Each row was made from one small tree. The marks that hang from a mark follow it in brackets, in alphabetical order. Every link used is in the known rows. Write each row's tree.
Known rows
nefudu{puzu{debob{lalug} notu{bodo}}}: [ 157  161 -122  258  302  -53 -346   -2  131  104 -229 -100  -87  142
 -182   25 -194   64  289 -175 -267   53  190  -10  114  118 -139  132
  193   99  240   11  -94  215 -135 -239  177   -7  289   47  -10  329
 -363  -12  200   14 -113  127   94   16  364  -45  189]
sefar{sosif{mopo{gesif vosa{lalug}} safamum}}: [   8  295  105 -464   79 -126 -294  -56   62  -69   72  -36 -127  256
 -372  300  316 -162  -49  -25 -248  105   59 -166  -57   32  112  339
   15 -118  373   79  270  -80  446   67   57   56  165    8  255  151
 -293 -443  -66 -337    9 -135  174  -11 -252 -247  490]
dilaf{losonu vosa{lasad{fovot} sefar}}: [-190    5    6 -228   56 -239  -88  -86  298    0  144  214 -236   83
 -177  -76 -174  284   -7   74  192  101  131   25 -308  312 -219 -136
   19 -278  218 -263   88  -79 -325   42    5   96   98 -105  102  -99
  -32 -144 -389  -52  111   38 -348  111  -48 -124 -269]
rine{dilaf{vosa{nefudu}} gesif{losonu}}: [ 210   24 -101  192  -28 -158 -351  165  147 -157  140  117 -170 -107
  -74  -17 -295  204   54  169   80   58  -21  -26  -77  257 -102  -15
 -148 -202  581 -151  -79  166 -223  -23   71  517   30   52  313  255
  -63  -58  -41  -29   22  -91  160 -239  -87  -41 -187]
mopo{gesif sosif{safamum} vosa{lalug lasad}}: [  -1  400  182 -363  111   59 -203 -364  101  164 -108  385 -468  128
 -566  444  243  -74 -186  -20 -105  232   76   43  170  -14  225  253
   59 -216  360  128  332  -96   95    6    5  -43  386   20  311  249
 -152 -616   14 -221 -280 -384   38  -12  -48 -313  287]
sosif{mopo safamum sefar}: [-171  -40 -124 -381  -11 -177  -99    3   42  -21  -18  -65   89  128
  -78   25  355 -121  -62  161 -183 -169 -219   48 -271  -11   62  393
 -133  103  198  -38   24  256  477   10  106   46  -37  -23  390   24
 -305 -157 -345 -296  250 -225 -151  -49 -150   16  176]
gesif{losonu{rine{bodo dilaf{vosa}}}}: [ 329   32  -17  113 -164 -184 -417  229  334 -169   -2  -92 -260 -194
   12  101 -153  201 -169  158  -47  111  265  159  -55   73  -86 -203
  -97   63  600 -171 -213  222   17 -220  269  271   17   87  208 -110
  -60   15 -102   81   11   95  -21   74 -173  -56 -139]
vosa{lasad{rine{bodo}} nefudu sefar}: [ -82   76 -146 -251  304  -13   -2 -284  111 -212 -149  169 -154   48
 -395  -56 -225  252 -275 -196  173  168   13    3   71   -6  137  -63
  -52 -270  432 -140  130   30 -314  115  -40  224  312  184  185   43
  209 -252    8   88  333 -232 -216   47  -40 -140  -76]
bodo{losonu{rine{dilaf gesif{mopo}}}}: [ -55  -66 -137 -133   10 -153 -352  324  -68 -188   42 -133 -272 -229
  170   51  365   15 -282 -188   34  196   25  257 -262  -12  -87   52
 -154  244  461 -123   24   31   84 -305  152  476 -195   13  170   78
    4  -75  186  -47   76  -76   68 -181 -280    5   26]
sosif{mopo{vosa} sefar}: [ -50    5  112 -315   62 -239 -153  -63  211   29  -54   56   11  226
 -257   14   72 -154   77  -80 -200  -25 -133  -97 -238   51 -134  307
  -56  270   88  107   56  376  496   68  227  212  -38  130  318   35
 -266 -195 -372 -286   95  -21   36  -93  -42  -85  -14]
sefar{sosif{mopo{vosa{lalug nefudu}} safamum}}: [ -71  414   58 -376  275  -80 -287  -80  170  -53   38  182 -147  337
 -347   50  202  -22  -58 -165 -433   -5   80 -185  -15  -62   31  215
  -63 -167  519  -20  200   17  329  131  -13  240  183  125  323   99
 -183 -269   -8 -434  164 -129   -7  -12   -6 -385  631]
lalug{dilaf notu{bodo{losonu{rine}} safamum} puzu}: [-154  131 -145 -221  294  199  -13 -166  129 -346 -414  545  -42 -140
 -104  157  -76   93 -293 -282  291 -186 -229 -146   -2  242  184   99
  137  236  246  263  -70  -17  -97  236 -108  190  276  237  135 -298
  148 -244 -393 -115 -256  224 -190   60  103 -267   -5]
sosif{mopo{gesif vosa} safamum}: [  -5  148   87 -428  -70 -111 -161 -132   -5   57  -34  -41 -111   95
 -281  226  225 -242    6  168 -129   57    5  -31 -102  -91  297  314
 -127   88  164   42   92   91  453   14   28   38   65  120  344  167
 -345 -374 -136 -193 -187 -214  216 -256 -101  -82  177]
nefudu{puzu{debob{lalug{sosif}} notu} safamum}: [-168  252 -303   54    6  -56 -340  -94   74   36  -20   66  -33  367
 -238   -9 -326  282  604   69 -276   20   76 -233  185  311 -252  243
  125   29  286  135    4  120  -62 -362   78 -170   58 -173 -161 -163
 -318  170   67   -8 -154  121  -91   84  113   14  197]
vosa{nefudu{notu puzu} safamum sosif{sefar}}: [-299  197 -402 -277  276  146  -47  -23   95   88  192  461   73  -14
 -415 -532 -193  242   -5 -128 -232   10  113  154  134  209 -136  200
 -412 -342  454 -166  252  236 -217  202 -351  118 -261  109   28  -25
   -4 -241  -68 -319  107   -2 -232    8    0 -539  256]
gesif{losonu{rine} mopo{sosif{sefar}}}: [ 164 -113   -6 -282 -206 -241 -360  205  516 -105  108  158  -92  -82
 -148  200   41 -133 -298  125 -289   39   38  266 -169   48  -66   46
  -77  354   73  131  -25  341  436   -3  417  273 -269 -220  342  127
  -39  -50 -181 -319  -85 -264   98 -125 -105 -180   25]
fovot{sefar vosa{nefudu safamum sosif{mopo}}}: [ -89   19 -105 -685  191 -129  -27 -108 -254   93  158   -1 -158   58
   12 -353   98  250  -26 -253 -299 -168  267  100   62   67 -197   52
 -301 -310  356 -243  143 -104  -35  251 -472  221  -23   -4  229    4
  -15 -240   79 -291  227  -11   -1  -29   59 -272  464]
notu{bodo{losonu{rine}} puzu{debob} safamum}: [ -27  214    0  110  473   55 -408  290   91 -217 -166 -102 -308 -237
 -242  425  120  -97 -269 -271  -67 -160  -99  154  129 -172   35    9
   95  402  475 -147 -248  185 -235   34  -52  217  260  566  185  -12
 -163 -261  100   88  -93  266   94   45  473 -300  206]
lasad{fovot mopo rine{bodo gesif{losonu}}}: [  31  100  181   -8  -66 -243 -294 -271  185 -622 -200 -456  270 -570
 -324  353 -497   48  -84   76  367  117  -31  400 -268  -75  236   -9
   -1 -247  -75  112  -26  -64 -141 -196  142  -18  392  -66   20  121
  -35  -20 -249   67  271   27  296  234 -151  263 -287]
debob{lalug{sosif{mopo{vosa{lasad}}}}}: [-120  148  -82 -431  157    0  -95 -393  216   55 -146  467 -170  499
 -211  176   61  139  -80 -231    0  -58 -157 -166 -236  240 -153   97
  119  194  147   85  107  320  256 -201   69  158  202 -102  259   14
  -26  -91  -82 -175   44  114 -245  -25   79  -65   21]
vosa{lalug{dilaf} safamum}: [ -65  118  -89 -114    4  124  104 -282   69  -68   15  362  -12    8
 -201  -89  114  293 -157 -115  108  -93 -140 -100  278  144  -57   90
   20 -316  420   71  185   23  -71  180  -61  -14  197 -130  123   -3
  135 -211  -94 -292   19  -64 -254  348 -173 -103  389]
gesif{losonu mopo{sosif vosa{lalug lasad safamum}}}: [ 233  323   99 -179   15  -92 -169  -65  464   13   42  628 -361  -88
 -527  234  -89  150 -358 -221 -295  156   14  224  261   56  -51  -24
  145  -35  351  213  434  157  -32  103  234  168  185 -178  393  382
  269 -389  193 -371  -76 -429   23  298   -7 -518  291]
losonu{rine{bodo dilaf{vosa{safamum}} gesif{mopo}}}: [ 350 -190  -63   18  -14 -164 -571  173   49 -214   15  -86 -332 -243
 -139   65   46  287 -390  -54 -130  376  224  318 -109   35  -76  215
 -129 -145  637 -232  -12   80 -166 -104  339  454   35   27  239   65
  -19 -275 -136  -18  295  -49  -59   98 -347 -242  119]
puzu{debob{lalug} notu{bodo{losonu{rine}} safamum}}: [ 125  192  -70  116  518   90 -353  147   69   57 -416   29 -329  -11
  -52  345  146  -67 -190 -310 -157  -75   76    9  -49  168  -58   49
  148  417  554  -51 -304  222  -72 -250  232  181  455  299   73  131
 -210   -9  121  100 -216   60   80  -85  483 -219  385]
puzu{debob notu{bodo{losonu} safamum}}: [ 117  278 -116  188  375  -46 -249  242  -79  -71 -408 -134 -243 -192
  -60  400   12 -177   86 -256 -197 -129 -117    3  128  111  -13  150
  182  319  405  -41 -154   96 -132 -103  177  185  471  389  164  107
 -162 -199  -26  122 -119 -118  300   57  393 -221   73]
fovot{rine vosa{lasad sosif}}: [-247    9 -116 -546   99  -41 -117  -26 -269   78   24 -133 -218  109
  243 -119   71  274  -44 -345  -60   13  326  224  -58  172  -95  -62
  -88  -99  276 -312  183 -162 -229  -65 -411  -43   23 -226   19 -320
   63 -154  196  -63  249  122 -157   69  -59 -114  278]
fovot{rine{bodo dilaf gesif{mopo}} sefar{sosif}}: [  72   69   69 -417   60 -463 -587  118 -118 -336   33 -785 -237 -514
  194   95  157  105 -261 -173 -399  419  469  178 -213 -151 -179  300
   69   16  336 -140   78  -43  168 -292  161  492  -91 -247  177    9
 -239 -152  124 -119  476  -93  412   -2 -386  -26  215]
vosa{lasad safamum sefar sosif}: [-142  -69 -354 -395  124  188  208  -22 -140   69  143  269    7  195
 -287 -186  -86  360 -366 -253  -37   40 -151  148  259  184  -83  -60
 -140 -344  504 -223  290  174 -372  255 -154   46  197 -120   78  -31
  299 -264   17 -104  301  -96 -426  178 -157 -302  239]
vosa{lalug lasad{rine} safamum}: [-113  115  -65 -158  222  134  137 -164   12  -99  -23  309  -68  128
 -347   45  -22  362 -358 -225  311   69  -66   75  229  106  111  -11
  200 -386  405  -27  337 -241 -369  113 -143 -277  326  -83   89   80
  427 -188  210 -129  283 -126 -328  461 -182  -83  268]
losonu{rine{dilaf gesif{mopo{sosif}}}}: [ 125 -119   39  -88 -103 -126 -495  130   79 -140   42 -123 -147  -69
  -95  251  187  -35 -251 -139 -208  342  119  221 -181  -49  -59  192
  -41  131  349    2  -38   17  163 -192  368  406  -29  -76  307  142
  -36 -182  -20 -161   73  -94  230 -209 -183  -56  -68]
vosa{lasad{fovot rine{dilaf}} sefar sosif}: [-367   35 -189 -461  -17 -111  186 -213  -57 -250   12 -171  213  216
  -67   -2 -230  343 -216 -290  306  252  -32  116 -176  223    4 -188
   37 -255  573 -113  248 -136 -279 -118  -58  -47  163 -156  142 -104
  302  -11 -200   48  349   14 -123  106 -340  146 -275]
sosif{mopo{gesif vosa{lasad}} safamum sefar}: [-156  128  -41 -665   27 -122 -104 -167   84   18 -121   89 -190  285
 -402  195  328 -160 -104   98  -75   67 -167   -1 -170   21  155  488
 -115   84  285  -18  226  301  505   13  117   60  111   33  483  147
 -349 -496 -263 -259   -4 -416  -49 -210 -225  -61  153]
lasad{mopo{gesif vosa{lalug sosif{safamum sefar}}}}: [-116  126 -133 -558  164  -83 -212 -253  -25   -7  -13   74  -72  137
 -454  273   74  -96 -151  -47  -62   87  -83  226  130  103   69  331
 -213 -287  393   71  342  162  319  240 -123  -29  277   36   82  153
 -210 -493 -438 -439  -15 -124  -90   47 -326 -160  367]
bodo{losonu{rine{gesif}}}: [-120  -19   19 -104  124   84 -283  187 -107  -45   13  -19 -243 -197
  -20   60  250  -20 -218  -51  146   18  -15  179 -182  -17   27   42
 -171   82  207 -153  -92   36  -64 -176  -43  244   -6   91    1  -64
 -110  -78  180   -4  -11  107  -73 -134  -59  -56  166]
rine{bodo{losonu} gesif}: [  59   98   80   79  153  -88 -312  -24 -144 -143 -157 -108 -308 -465
  -83  195  146  -26  -88 -127   43   30  -96  160 -192  -35  -21  184
 -151  -64  112  -82   14   -2 -217 -253   26  371  160  155   49   82
 -204 -268   46  166  185  -58   57   70  -33 -160  -33]
gesif{losonu{rine{bodo dilaf}}}: [ 275   88   -6   37 -148  -70 -245  187  284 -242  -68 -270 -151 -261
  -14  130  -44  146 -228   30 -134   85  130  142   73 -117  -74 -186
 -102  130  526  -93 -219  231  148 -300  273  222   34   93  202  -92
    0   77  109   89   50  -31   33    4 -217   37  -89]
lasad{mopo rine{dilaf{vosa}}}: [-111  -39 -151   21    1 -325 -193  -76   -7 -219  -28  -75  197   54
  -94   55 -250  123   59  -36  435   73  198  186 -131  172   96 -143
   11 -107  366   48   31 -201  -37   33   19  -36  189   60  -67  -45
  158  -25 -416  -87  101  232   95  210  -89  321 -311]
rine{bodo{losonu} dilaf{vosa}}: [ 101  168  -62  135   41 -335 -299   13  -19  -49 -123   58 -412 -268
   98   69  137  101   16  -78   77   16  170  108 -221  133 -140  -79
 -155   11  502  -99   -2  -56 -146 -271   78  410   25  200   80  -45
 -111 -213 -207  210   36   38    0  155  -46 -107 -216]
lalug{notu{bodo} sosif{safamum sefar}}: [   0    0 -269 -357  241  -27 -127 -202   84 -126 -345  268 -134   61
 -232  202   59   88 -193  131   15 -244 -308  -29   -7  192  145  344
   86   23   36  105 -123  247  203   47   71  -25  127  -33  242 -156
  -86 -234 -654 -289   19 -106 -343  -35 -206 -141  -59]
dilaf{losonu vosa{nefudu{puzu safamum} sefar sosif}}: [-347   85 -235 -150  137 -300 -379  124  171  150  581  405  -61  192
 -473 -467 -528  366  404   55 -251  -23  287  -24   72  329 -300  117
 -363 -491  512 -288  275 -145 -528  357 -303  213 -111   70   20 -144
  -87 -365 -268 -333  153  251 -471  -21   98 -560   76]
debob{lalug{dilaf{vosa{lasad{rine}}} sosif}}: [-274   -2 -235 -359  -29  -44 -108 -550  203 -111 -112  633  -13  431
  -22  172 -178  416 -112  -54  604  -85  -46 -177 -275  611   51   -4
  230 -108  254   49   93  -27 -191 -143  -41  -53  187 -377   90 -172
  152   57 -421 -192   14  166 -322  257  -42  134  -85]
dilaf{vosa{lalug lasad{mopo rine} sosif{safamum}}}: [-317   97 -327 -353  193  -33 -200 -133  -93 -116   12  248   39  248
 -173  194 -171  266 -293  -96  349   50   89  410  -12  205  243  -16
   56 -513  520 -229  431 -175 -355  195 -343 -335  521 -156   59  -23
  239 -290 -228 -357  406   80 -438  579 -158  -81  267]
notu{bodo{losonu{rine{gesif}}} puzu{debob} safamum}: [  -3  125   72  171  519  102 -587  328  -22 -289 -143 -229 -306 -345
 -329  509   94  -94 -282 -281  -18  -56 -221  175   46 -131   25  222
   97  285  488 -201 -255  209 -366   -9  -18  341  358  561  232   86
 -278 -351  126   71   50  268  170  -25  391 -306  196]
sefar{sosif{mopo{vosa{lasad nefudu{notu}}}}}: [-221  451 -123 -386  330   94 -122   39  278  -50  -78  386 -154  296
 -362 -222  -19   11  -31 -361 -219  135  205 -220 -166   77 -110   36
  -60    6  343 -133  166  261   96   -5  -32  256   52  163  200  -45
  -32 -229  116 -276   90  -96   71  -39  169 -434  145]
notu{bodo{losonu{rine}} puzu safamum}: [ -77  207   64  -16  448   54 -289  171   86 -253  -70  -13 -216 -275
 -252  300  227 -101 -334 -332   -5 -221 -101  222   15 -158  100   13
  -38  363  458  -92 -192 -104 -183  107 -129  166  239  521  117  -11
   16 -321   63  -21  -53  309   62  -68  401 -303  215]
gesif{losonu mopo{vosa{lasad}}}: [ 113  170    6 -194  -99 -152  -86  167  384  -96    4  228 -191  -74
  -97   90 -210   25 -165 -106 -151  169   14  166   31    3   -3  -90
  116  277   77   63  268  293   84  -58  216  153  -63 -134  265  214
  126  -50  215 -189  -68 -349  118   34  -38 -218   -1]
debob{puzu{notu{bodo safamum}}}: [ 171  154   82  122  253  112 -240   -9   39 -103 -135 -131   12  -78
   26  439  -89  -44  150 -207 -140   62  -89  -77   80  211  150  184
  240  234  172  125 -167 -229  -78  191  125   59  302  280  181  187
  -87  -88  -74   28  -42  -58  284  -96  298 -134  120]
fovot{rine vosa{safamum sefar sosif{mopo{gesif}}}}: [-115 -227 -254 -827   43 -189 -102 -102 -341   81  263 -138  -76   82
 -145 -203  208  189 -110 -148  -71  -47  192  115  -29  295  -18  101
 -363 -194  525 -191  180  -48   69  304 -390  204  -52 -127  205  -89
  -63 -546  -69 -160  178  102  -22 -172 -294 -194  366]
notu{bodo puzu{debob{lalug}} safamum}: [ 140  118  109  325  535   29 -302  -64  153 -118 -182  -19  -87  -59
 -298  418  -99    8 -159 -309 -119  -71 -145  -68   45   22  -82  153
  293  220  309   53 -178  223 -334   44   48  123  374  346  145  338
 -229 -152   10   93   14  214  156   38  589 -253  183]
sosif{mopo{vosa{lasad}} safamum}: [-194  256   20 -419   54  -19  -71  -83   63   64 -124  108 -127  219
 -222   84  204  -43  -95  -62 -188   22  -39   66  -92 -142  179  222
   -1  111  277  -91  176  211  268  -75   35  -23  221   67  398   10
 -173 -253   -1 -259  108 -223 -121   15   35 -136  238]

Write each row's tree
[-273  246 -267   74  383  -99 -188  -93  105 -254 -112  297  183 -144
 -267  -74 -352   90   -6 -134  374  132  266   87 -152  281  147  -37
  -70  -96  688   17   13 -114 -188  186 -177  125  244  448   21  -84
  219 -149 -439 -130    8  122  221   51  209 -115 -285] | lasad{mopo rine{dilaf{vosa{nefudu{notu{safamum}}}}}}
[  65  160 -236 -183  343  109 -132 -231   57 -124 -299  398 -266   47
 -205  262   66  197 -251   39   74 -180 -230  -55  179  145  167  171
  238 -189  187   83   20   54  -39   73 -123 -117  359   -8  215  -67
   90 -318 -299 -285   18   14 -426  182 -196 -243  103] | vosa{lalug{notu{bodo} sosif{safamum}}}
[ 214  -11  147  170   54 -226 -428   72   32 -188  -30 -396 -243 -349
 -140  278   -1  145   28 -167 -138  152   -3  -16 -100   13 -289  251
  -64 -232  345 -217 -122 -142 -179 -327  221  374  194  157  186   64
 -188 -171 -117   10  382  -62   89   63 -223  -44 -337] | rine{bodo dilaf{losonu} gesif}
[ 107   34  -74  -26 -182  -20 -107  298  245 -143   81 -151  -24  -70
   56   17  -12  122 -175   81  -19   20   77   82   77  -13  -64 -252
  -71  190  498  -57 -190  196  201 -206  173  115 -104   -4  163  -74
   81  203  161  -36  -93   13   36 -124 -196  135  -45] | gesif{losonu{rine{dilaf}}}
[-232  126  -86 -344  -53   83  133 -186  -41 -124  -61  -10   30  170
   68   57 -153  178 -126 -148   69  103  -18  183 -175   79  -39  -80
   -9 -264   47 -203  223  -35 -277 -109 -143 -139  158 -253   70  -72
  135  -47  -37   69  191   15 -197  132  -96  -39  -16] | vosa{lasad{fovot} sosif}
[ 250  146  -67  238  307   37 -249  195   -7 -100 -379 -267  -62  -24
 -135  408 -188 -127  105 -182 -303    9  -88  -69  234   76  -11  249
  302  207  332  -41 -205  157 -101    7  282   46  549  326  198  115
 -160 -142 -108   67  -19 -106  311   45  328 -165   50] | puzu{debob notu{bodo safamum}}
[ 176  124   46   43   -1 -383 -522  -32  -30 -206 -149  -77 -392 -503
  -82  378  285 -101 -139 -282 -209  214    9  277 -300  -37 -115  239
 -132   93  316   84  116  -78  -23 -381  325  675   53   51  313  288
 -133 -433  -72   66  170 -286  347    9  -94 -213 -243] | rine{bodo{losonu} dilaf gesif{mopo{sosif}}}
[ 316   81  -87  149  -49  -86 -318   93  102 -232  -36   48 -294 -319
 -298  123 -209  432 -232   11   62  153  -58  211   63  197 -115   96
  -53 -346  720 -213   79  181 -448 -178  234  334  327  -34  327  165
   34 -296   -2   98  315 -214  -77  258 -242 -162 -100] | rine{bodo dilaf{vosa{lasad safamum}} gesif{losonu}}
[ 299  -79  100    9  243   -4 -625   44  199  -36   87  191 -522 -190
 -455   49 -164  335 -264   58 -130   83  261  110   -1   57 -109  166
 -306 -520  476 -481 -216  -64 -444   98   43  450  211  222  182    1
 -114 -308 -145 -120  232   43 -288   12  -19 -465  214] | dilaf{losonu{rine{bodo gesif}} vosa{nefudu safamum}}
[-139 -145 -323 -483 -127  -59  -27 -346  338 -316 -137  550   -8  255
  -87  190 -306  332  140   16  209 -239 -468 -508  -17  596 -252  240
  138  -90  -91  229  -48   32  161  128  -52  142 -135 -235  101 -468
   20   85 -860 -389  -10   45 -334  201 -444   21 -477] | lalug{dilaf{losonu} notu puzu sosif{sefar}}
[ 303   64 -133  183  168   -2 -234  207   13  -11 -349 -278 -192   68
  -65  241 -149  -56  139 -132 -236   10    2  -71  243   24  -56   59
  229   96  187 -117 -239  217  -89 -121  270   12  378  142  123  170
 -196  -41   30   45  -50  -98  202   69  182   15    5] | puzu{debob notu{bodo}}
[ -97 -101  173 -156  -84 -245 -198 -130   36 -389  -22 -285  175 -215
    2  208 -194    3 -125  -21  255  317    0  215 -458   36  216  179
  156  -71 -186   77  150 -275 -132 -149  133    1  -57 -228  113  194
   45   35 -120  -26  240 -108  292   11 -242  117 -153] | lasad{fovot rine{gesif{mopo}}}
[-368  359 -262 -525  380  131    3  -94  217  150  -73  517 -236  133
 -469 -356  123   49 -196 -121 -164  133   49  -73  -65   -3  131   80
 -202    7  651 -166  156  515  136   99 -165  246  112  325  419   19
 -155 -355    5 -370   21 -333 -205 -203  123 -453  192] | sosif{mopo{vosa{lasad nefudu{notu} sefar}} safamum}
[ 171   60   -7  224  262  -23 -285  148  105 -157 -118 -222 -195  -57
 -239  281 -115   -8  -31 -173  -99  -76 -113    4  238 -168  -43  -12
  198   92  130 -115 -199  236 -287   38    6   71  187  290  151  208
 -206 -175   75   48   27  161  138  128  305  -69  -19] | notu{bodo puzu{debob}}
[-141   27   80  -71  -45  101  -59 -475  182   66   76  340   65   96
  221   75   68  225   63  -67  264   34  -19 -259 -208  354   13  -37
   82   72  -22  251  -28   50   21   -3  -34  132 -180 -243   54  150
 -215  202  -60  -83 -182   34  -86  -25  129  111  247] | debob{lalug{dilaf} puzu}
[-101  205  297 -398  182 -159   70 -329  -74    8   40 -121 -279 -291
  -27 -243  197  344  -24 -134   -7   68  364  141   41   60 -215  -42
   63 -373  206   75  176 -400 -105    7 -314 -154   27 -116  -71  -74
  -61  -72   46 -116  -26   15   -8  239 -113  -65  449] | lasad{fovot{sefar vosa{lalug safamum}}}
[-211  189 -132 -311  223  -35 -162 -135   97  134  259  279   33  215
 -443 -350 -410  139  160 -214 -327  155  158   53  229   57  -66   19
 -306 -151  455  -61  286  209 -107  311 -250  340  -37  238   57   13
  -83 -278  -25 -248  -18  180  -87 -231  111 -472  187] | mopo{vosa{nefudu{puzu} sefar sosif}}
[ 110 -152   -4   28  -47 -328 -370  286   74 -169  163 -257 -147 -213
   58  176   65   77  -15 -168 -136  202  -23   49 -193   93 -283  230
    8  -31  238 -158   49 -157  -44 -206  227  393 -113  -65  239  220
  -36  -77  -37 -203  300 -186  160  -61 -293  -23 -280] | rine{dilaf{losonu} gesif{mopo}}
[  55  -12 -189  -85   26 -334 -546  118 -225 -155  -12 -114 -245 -136
   95  204  103   79  -25 -207  -21   15  -69  180 -478  243 -217  227
 -265 -142  623 -325  122  123 -205 -228    7  610  191  109  382   82
 -215 -465 -261   32  488  182   -2  160 -189 -218 -215] | rine{bodo{losonu} dilaf{vosa{sosif{mopo}}} gesif}
[ 115  -11 -351 -233 -160  141  -27 -103    0 -224 -144   65  -16  324
   73  288 -259  142  237  -88  -91  -43 -290 -280  212  343  -57   25
  161    9   80  160 -112 -244   78  -73  -30  -12   90  -66  -94 -236
  110  283 -159   -5  -48   44  106   46 -238  171 -212] | lalug{puzu{notu} sosif}
